In the rows, 128 means zero.
Each row of numbers belongs to one of the nodes below and depends on some of the facts about them. Some rows are named. Which node is each other row?

Known rows:
flokudus: [ 66 106 118 135 138  94 149  72 102 104  90 173 129 107 126 136  42  96
 153  97 102 107 133 122 133 117 128  87 140  82 136 135]
biskel: [ 96 130 155 141 133 123 107 153 141 127 105 147 121 130 136 135  91 115
 141 123 103 122 152 125 133  97  77 120  92 101 115  82]
nebis: [106 133 154 146  91  91 121 162 122 130 118 143 141  89 109 159 106 148
 135 119  87 161 118 129  88 132 111 130  89 114 125  83]
pezor: [113 121 159 154 149 123 106 170 138 109 123 140 145 158 124 138 101 135
 153 145  95 137 127 137 140 136  78 122  90 100 112  85]
dreflen: [159 146 122 153 118 106 116 187 118 117 136 143 147 133  95 157 106 158
 141 167  85 165 112 146 106 152 122 120 113 126 126  71]
bavul: [ 73 110 154  87 125 108 128  66 124  99  86 156 115 104 126 117  78 113
  92 112 144 104 131 135  94 108  77  67 167  69 184 170]
vuklon: [156 159 139 166 117 114 113 168 120 164 140 129 148 130  96 151 113 157
 174 139 101 162 104 136  94 147 148 136 106 131 128  78]
raklor: [ 70 124 152 137 138  91 149  87 126  91  82 145 125  93 138 137  60 106
 116 105  81 122 142 126 109 134  84  81 145  80 150 143]
vilure: [120 144 168 146 141 145 114 117 125 149 128 115 118 135 147 116  94 124
 183  91 129 124 122 106 123 125 114 113  79 106 111  78]
kopok: [104 154 162 161 144 123 118 135 115 122 117 122 124 142 158 105 111 129
 150 108 119 119 143  94 105  92  92 122  78 113 143  95]
grovudre: [ 72 133 152 137  93  61 151 101  96  98  95 150 139  71 114 164  69 139
 105 121  60 141 121 134  85 140 118 105 148  93 147 144]
skade: [124 148 184 147 121 132 112 158 166 132 151 110 134 144 117 112 141 161
 151 153  78 175 119 147 135 138  71 135 109 132  95  97]
sudrok: [ 68 134 148 127 113  71 172  81 122  88 104 158 131  90 105 126  58 132
 113 134  63 151 129 130  96  99 103  95 129  94 139 150]
fipun: [123 133 122 153 145 137 116 157 134 114 108 145 130 121 134 137  77 116
 139 155  98 137 154 119 118 107  81  89  95 116 128  81]
grustuton: [ 99 101 134  98 116 171  82 131 125 112  92 172 112 141  99 131 114 102
 135 118 158 102 127 149 146  90  84 110  95  94 139 124]
leklis: [100 130 148 155 130 131  99 140 129 129 106 145 123 123 146 144  95 119
 148 114 107 120 140 119 132 115  78 121  82 101 126  77]
pluvun: [102 106 151  82  99 141 126 112 132 133 112 138 118  86 125 114 118 139
 113 163 127 152 123 141 112  98  98  93 133 126 162 150]

There are 4 kinds of fact about the nodes: σ, λ, φ, η.
σ: is of sort; λ: refers to; φ: points at; η: belongs to class
kiskugre (σ 457) (λ klilok, pluskel) (η 396)
fufipas (σ 370) (λ bredras) (φ stutri) (η 396)
paklim (σ 502) (λ plaklak, fodru, rozan, kune, neflil) (φ trukar) (η 396)
tilam (σ 96) (λ briflizon, vuklon, makli) (η 414)
plogrim (σ 502) (λ drinaflos, steplodru) (φ zupan) (η 396)
grukluzel (σ 457) (λ truplik) (η 396)
trukar (σ 502) (λ tilam) (φ raru) (η 396)
fodrar (σ 502) (λ falun) (φ gudus) (η 414)
steplodru (σ 457) (λ vilure) (η 274)
klofluk (σ 457) (η 974)
dagek (σ 290) (φ bridok) (η 974)
konom (σ 457) (φ fina) (η 274)
lakle (σ 502) (λ rozan, drinaflos, bredras, pleflos) (φ motrus) (η 396)
grovudre (σ 370) (η 396)
flistir (σ 502) (λ megun, tilam) (φ grovudre) (η 414)
bedromir (σ 457) (λ trazoskun, gudus) (φ fipun) (η 396)
komegrel (σ 502) (φ tapal) (η 974)
dristu (σ 290) (φ tilam) (η 396)
stutri (σ 457) (λ raru, traklu, trastuge) (η 274)
flito (σ 502) (λ raru, nistor, fipun) (η 396)
skosa (σ 502) (φ poflal) (η 274)
klopo (σ 290) (φ klole) (η 396)
ribro (σ 370) (λ lofem) (φ klake) (η 274)
rodrotrur (σ 457) (λ rozan, neflil) (η 274)
pliklin (σ 370) (λ trastuge) (φ bavul) (η 274)
gusta (σ 96) (λ rozan, goroklan, raru) (φ falun) (η 396)
nitis (σ 290) (φ dagek) (η 396)
budrozek (σ 457) (λ falun, trastuge) (φ bredras) (η 974)
trunin (σ 370) (φ noplos) (η 396)
raru (σ 290) (λ trastuge) (φ flito) (η 396)
klole (σ 457) (φ flokudus) (η 396)
trazoskun (σ 96) (λ fodrar) (φ nopa) (η 974)
briko (σ 457) (φ zukuvi) (η 396)
kogupa (σ 290) (φ konom) (η 974)
kili (σ 96) (η 396)
kloritam (σ 96) (λ teme, zupan) (η 396)
leklis (σ 290) (φ badram) (η 396)
flokudus (σ 370) (λ gidran, trunin) (φ rasto) (η 396)
kogus (σ 96) (λ kubiti, nebis) (η 396)
makli (σ 290) (λ vilure) (η 396)
zupan (σ 290) (φ trazoskun) (η 274)
briflizon (σ 502) (λ negul) (η 414)
negul (σ 502) (λ kili, falun) (η 974)
megun (σ 457) (λ truplik) (φ skosa) (η 396)
gudus (σ 502) (η 396)
pode (σ 502) (λ noplos) (η 396)
vilure (σ 290) (λ raru, kili) (φ rerizes) (η 396)
nebis (σ 290) (η 396)
broku (σ 96) (φ rader) (η 274)
miplun (σ 96) (φ skote) (η 396)
goroklan (σ 502) (λ trastuge) (η 396)
klistu (σ 96) (λ drinaflos, pluskel, noplos) (η 974)
pleflos (σ 290) (λ traklu, trastuge) (η 274)
klilok (σ 502) (λ rozan, kubiti) (η 974)
falun (σ 457) (λ trastuge) (η 396)
feril (σ 502) (η 396)
dreflen (σ 96) (η 414)
vimo (σ 96) (λ truplik, traklu) (φ ribro) (η 396)
grurel (σ 290) (λ falun) (η 974)
kotos (σ 457) (φ budrozek) (η 974)
klake (σ 502) (λ grurel, klistu, trastuge) (φ skeku) (η 396)
plaklak (σ 502) (λ drobrelus, vabir, fipun) (η 274)
torek (σ 457) (η 974)
bavul (σ 370) (φ sudrok) (η 274)
rizim (σ 457) (φ drekar) (η 274)
melu (σ 370) (λ nitis) (η 274)
nopa (σ 96) (φ skodor) (η 396)
klari (σ 370) (η 396)
detrobal (σ 502) (λ raru, kubiti) (η 396)
fodru (σ 290) (η 974)
klakigen (σ 96) (φ flegran) (η 974)
teme (σ 96) (λ traklu, falun, trastuge) (φ lakle) (η 274)
motrus (σ 370) (φ trubon) (η 414)
skade (σ 502) (φ tipak) (η 396)
rerizes (σ 457) (λ trastuge) (φ drobrelus) (η 396)
truplik (σ 370) (λ rozan, falun) (φ trastuge) (η 396)
kopok (σ 290) (λ stutri) (φ kogupa) (η 396)
pluvun (σ 457) (φ rizim) (η 974)
vabir (σ 290) (η 274)
fleskile (σ 370) (λ truplik, trastuge) (φ grustuton) (η 974)
putros (σ 502) (λ falun) (η 396)
traklu (σ 96) (λ trastuge) (η 414)
brosti (σ 370) (λ falun, trastuge) (φ steplodru) (η 396)
sudrok (σ 370) (φ pode) (η 396)
zukuvi (σ 370) (φ vemadror) (η 274)
trastuge (σ 290) (φ fleskile) (η 274)
biskel (σ 290) (φ sugrul) (η 396)
pluskel (σ 502) (λ fibam) (φ gafin) (η 274)
tipak (σ 96) (φ matrom) (η 414)
gidran (σ 290) (η 396)
bridok (σ 502) (φ fodrar) (η 396)
trubon (σ 457) (φ fufipas) (η 396)
skeku (σ 290) (λ zupan) (φ raklor) (η 396)
boza (σ 457) (φ flistir) (η 974)
nistor (σ 96) (φ biskel) (η 414)
pezor (σ 96) (φ briflizon) (η 396)
kubiti (σ 96) (λ teme, nebis) (φ vilure) (η 396)
neflil (σ 290) (λ pleflos) (η 274)
skote (σ 370) (φ keti) (η 396)
plodruk (σ 370) (φ skade) (η 396)
flegran (σ 457) (λ negul, tapal) (φ grukluzel) (η 974)
keti (σ 370) (φ leklis) (η 396)
ponikol (σ 370) (φ vabir) (η 974)
fleketin (σ 370) (η 414)
gesol (σ 502) (λ skodor, stutri, steplodru, trastuge) (φ plodruk) (η 396)
vuklon (σ 96) (λ zupan, kili) (η 414)
kune (σ 290) (λ rozan) (η 274)
klomeskes (σ 96) (η 974)
lofem (σ 370) (λ raru, pluskel, noplos) (η 414)
gere (σ 502) (φ truplik) (η 396)
rader (σ 457) (φ dristu) (η 414)
stapor (σ 370) (φ rebrem) (η 274)
rebrem (σ 457) (φ boza) (η 396)
drekar (σ 96) (φ kubak) (η 396)
skodor (σ 370) (λ raru, kubiti, trastuge) (φ stapor) (η 396)
vemadror (σ 96) (φ nitis) (η 274)
tapal (σ 96) (φ torek) (η 274)
fibam (σ 96) (λ rozan) (η 274)
fipun (σ 290) (φ putros) (η 414)
drobrelus (σ 502) (λ rozan, pleflos) (φ megun) (η 396)
fligel (σ 290) (φ miplun) (η 414)
rasto (σ 502) (φ broku) (η 274)
badram (σ 370) (λ pezor, trastuge) (η 414)
luflumor (σ 370) (λ rozan) (φ fligel) (η 396)
grustuton (σ 290) (φ liri) (η 274)
poflal (σ 502) (λ rozan, biskel, stutri) (φ gesol) (η 414)
kotulur (σ 96) (φ kotos) (η 396)
raklor (σ 370) (φ kloritam) (η 396)
fina (σ 370) (φ briko) (η 396)
kubak (σ 290) (λ nistor) (φ rodrotrur) (η 274)
liri (σ 370) (λ raru) (φ klopo) (η 274)
matrom (σ 96) (λ truplik) (φ kopok) (η 274)
plapen (σ 290) (λ lofem, kili, nebis, tapal) (η 396)
sugrul (σ 502) (φ feril) (η 274)
gafin (σ 96) (λ nebis) (φ vimo) (η 274)
bredras (σ 370) (λ vilure) (φ lofem) (η 396)
rozan (σ 502) (η 396)
drinaflos (σ 502) (λ teme) (φ komegrel) (η 974)
noplos (σ 96) (λ teme, truplik) (η 274)

Which node is each row?
No name comes twice in this set of rows, the named rows included.
[107 102 174  92  88 109  93  99 105 170 114 145 118  81 111 120 149 135
 136 107 156 137  95 141  84 128 148 107 146 121 180 155] | steplodru
[130 118 211 133 150  79  90  99  53 107 171 156 134  70 201 149  58 129
 182  99 175  91  93  81  76 181 128 159 119 148 162 145] | falun
[ 83 135 177 164 108 104 136 127 123 145  92 151 109  91 131 121 104 124
 114 173  79 154 147 122  62  93  77 133 106 148 148 167] | briko
[ 90 144 146 181 133 135 108 169 128 128  94 146 119 137 139 134 111 120
 132 153 106 126 156 110  86  81  73 130  72 110 155 117] | nitis
[ 93 114 174  73 134  78 108  38  77  47 147 188 120 112 157 100  70 138
 102 120 171  59 121 102  99 123  81 120 152  85 182 186] | pliklin
[ 89 106 175 112 132 131  86 113 136 141  90 140 119 103 146  91 137 110
 103 151 146 119 134 132  65  85  58  94 122 109 192 169] | konom
[ 97  88 169  84 124 150  86 106 138 126 101 151 118 108 138 111 122 101
 112 128 142 122 137 141 112 104  73  88 124 114 166 146] | rizim
[118 108 203 120 141  90 111  70  94  79 169 153 120  84 202 103  70 129
 159 128 134 101 126  80 135 148  78 137 114 155 111 139] | rerizes
[111 100 126 139 148 124 114 118 130 115  97 164 121  96 161 122  52  98
 148 166  93 127 150 122 139 115 105  78 113 144 125 103] | rader
[ 58 150 163 155 107  79 170  93 109 106 100 147 130  96 110 107  60 144
 100 148  65 140 135 118  45 103  83 104 130 103 151 179] | fina
[104 138 124 129 104  56 164 109  93  90  96 156 142  74 115 150  52 147
  98 147  67 152 126 126  78 142 132  80 142 109 167 122] | fleketin
[ 87 127 153  89  84  80 124  73  95 112 102 155 124  85  94 125 114 146
  94  92 140 123 103 136  81 128 133  97 166  76 197 173] | melu
[122 123 125  98  91 125 111 164 120 119 124 144 133  90 107 145 127 164
  99 148 138 148 121 145 108 117 116 116 106 109 162 109] | fodru
[104 124 197 119 112 124 142  60 122 178 131  99 103  79 138  95 110 140
 191  94  94 167 106 115 100 138 136 108 125 137 113 113] | megun
[ 91 124 120 131 151  87 153  94 125  97  89 150 135  97 143 120  29 111
 117 150  77 125 153 116  99 121 101  66 140 105 149 114] | motrus

The same nodes again, as new rows of numbers:
Known rows:
trubon: [160  73 140 118 163 164 111 102 105  80 154 122  89  96 109 123 142 160
  82 197 133 137 146 113 113 135 144 146 116 156 139 103 100 112 110 153
 135 181 139  95 104 166  90 122 160 108 142]
skodor: [119 157  96 107  65 153 118 119 116 145 133 158 116 157 129 118 107  84
 134 102 114 110 133 150 131 129 156 153 157 120 129 131 124 156 145 105
 128 135 122 190 109 123 126 161  58 107 191]
gere: [124  98 122 127 165 144 132 106 124 105 127 125 111 140 136 140 145 125
  99 162 107 137 119 146 131 152 125 135 126 122 125  97 104 132 143 148
 136 177 125 133  98 131 148 114 159 119 140]
flokudus: [103 127 121  92 106 175 147  79 106 147 144 150 163 171 139 135 131 100
 132 142 105  99 111 126 120 138 132 137 182 102 123 110 132 132 119 118
 130 195 123 203  50 111 128 174 106  91 181]
konom: [122  91 146  92 176 162  99 111 119  96 171 112 102  45 111 132 131 167
  76 192 128 135 128  99 109 144 138 140 108 144 132 115 102  90 102 138
 141 185 146  73 110 165  87 121 163 104 152]
kubak: [114 147 132 102 125 146 117 111 123 131 143 136 110  91 132 141 116 121
 110 136 101 121 101 127 128 135 128 141 140 107 117 119 119 110 128 121
 121 149 135 137  99 124 123 144  99  96 166]
drekar: [122  95 122 117 161 145 135 112 137 133 120 137 116 152 141 150 148 118
 106 154 107 137 116 154 139 155 116 134 120 116 126  93 113 132 147 153
 143 182 127 146 107 126 166 105 152 123 141]
rader: [171 107 174 103 177 152 124 125 114  94 161 115 121  80 125 122 146 169
  89 217 124 124 136 104 112 153 123 143  95 168 113 132 107 124  65 149
 115 179 146  97 111 147  87 141 169  98 132]
lofem: [133 201 137  86  90 146 121 130 109 142 139 146 141 112 164 126 107 108
 164 109 102 111 116 134 126 165 133 161 150 122 105 145 147 143 103  92
 110 127 123 204  83  92 114 156  67 104 176]
klake: [153 138 117 150 110 122 109 120 124 109 105 144  99 121 118 137 133 106
 105 145 120 132 128 142 136 139 101 141 156 103 119 101 102 118 149 142
 131 117 138 123 151 115 120 139 146 139 137]
trukar: [127 124 122 133 134 132 116 125 133 116  88 130 109 125 127 117 137 105
 103 144 117 130 136 151 118 146 129 145 143 109 122 111  95 148 145 151
 144 137 127 124 134 129 124 136 166 144 134]
bridok: [120  99 118 125 158 142 128 110 131 115 126 126 113 148 133 139 148 136
 107 166 114 133 125 158 141 162 122 128 123 120 129  96 107 123 145 145
 143 179 130 120  99 132 141 103 154 124 141]
raklor: [109 125 104  90 118 175 136  91 110 149 153 149 144 164 149 131 115 115
 135 120 104 110 122 143 132 145 160 147 154 120 129 111 133 136 132 117
 134 197 116 201  66 128 139 147  75  86 187]
luflumor: [129 166  94 113  72 156 119  97 109 152 146 158 136 140 137 141 125 100
 143 112 112 116 111 129 130 140 132 161 176 114 129 111 129 114 140 101
 117 136 123 198  92 103 127 149  54  93 185]
klopo: [113  97 133 112 140 164 140  90 105 129 131 126 134 153 130 122 150 125
 110 159 108 113 121 128 117 144 132 136 146 120 124 104 115 135 122 136
 120 185 127 152  59 123 121 134 129  92 153]
torek: [177  70 177 136 158 168 118 105  91  72 141 138  97 100 131 121 105 170
  99 184 151 148 166 115  98 141 173 139 127 158 155 103  99  91 103 146
 130 177 139  92  96 155  90 112 163 120 128]
traklu: [152 166 152 130 152 114 108 153 114 119  97 138 119  94 166 128 138 120
 142 126  80 140 131 153 136 185 117 157 102 126 111 120 132 151 121 143
 116 105 127 132 111 101 149  89 114 136 121]

Which node is each row?
No name comes twice in this set of rows, the named rows included.
[136 133 104 119 109 148 109 119 110 137  94 130 122 107 133 100 134 101
 128 121 110 118 131 132 108 142 157 170 141 119 126 128  96 153 142 133
 118 134 121 137 111 131 121 134 108 114 170] | vilure
[132  96 129 110 150 169 132 102 101 104 135 131 110 128 151 125 119 135
 128 138 102 131 133 141 116 157 161 142 136 137 122 107 126 131 133 132
 133 189 117 162  49 127 139 103 123 100 153] | gidran
[ 87 136 128 102 135 147 105 134 122 137 102 117 124  70 141  96 126 111
 110 112  91 117 125 145 111 138 182 151  93 130 121 141 107 164 136 128
 118 149 121 121  90 140 140 118  91  96 164] | zupan
[157 162 143 119 138 115 124 152 155 116 113 139 104 108 139 127 118 112
 108 149 114 128 119 155 133 157 106 141 114 123 106 134 107 142 105 144
 129 117 136 134 164 113 124 151 147 136 130] | flistir
[146 122 144 167 131 122 121 128 137 133  91 162 120 145 147 134 122 110
 113 121 125 145 144 163 138 140 146 136 114 123 142 102 101 132 165 142
 123 130 130 118 146 115 161 119 125 133 125] | trazoskun
[137 132 138  83 157 148 140 120 139 129 155 136 136 124 147 132 124 139
 123 155 113 122 112 133 123 170 135 141 114 148 108 138 130 144  93 130
 119 182 130 157  98 122 122 143 125  91 163] | fligel
[119 123 111 113 109 150 117 116 124 118 105 137 118 133 124 106 125 103
 111 133 125 112 133 142 110 134 155 147 154 117 122 126  92 155 135 127
 138 151 124 143 113 138 111 155 129 124 165] | skeku
[102 138 136 120 146 125 121 134 146 138  97 135 110  92 140 137 123  94
  98 127  96 124 109 155 135 137 116 134 128  89 123 110 103 134 142 145
 146 133 137 118 132 120 149 137 146 136 145] | gafin
[126 133 101 131 119 145  97 116  98 131 104 127 119 102 130 107 144 120
 129 121 107 127 139 134 127 150 173 172 121 137 131 111 106 147 151 127
 100 129 122 122  91 130 126  98  74  94 158] | raru
[144  99 104 123 182 149 133 103 145 117 111 131 118 120 142 143 148 130
 112 154 125 140 116 139 120 156 117 151 137 121 129  89 103 118 145 158
 136 175 125 128 114 138 152 107 161 121 148] | skade
[116 158 132 134 146 116 107 139 131 140  89 131 112  76 141 136 138 102
 111 126  92 136 112 143 142 148 118 145 104  98 123 106 110 131 150 145
 123 115 137 107 123 120 154 108 120 127 135] | teme
[ 84 118 141 103 172 131 131 119 151 138 125 129 125 116 148 156 137 123
 103 152  95 136 104 154 153 162 116 120 114 104 124 102 122 115 141 140
 154 180 139 114 105 125 164 107 154 126 145] | vemadror

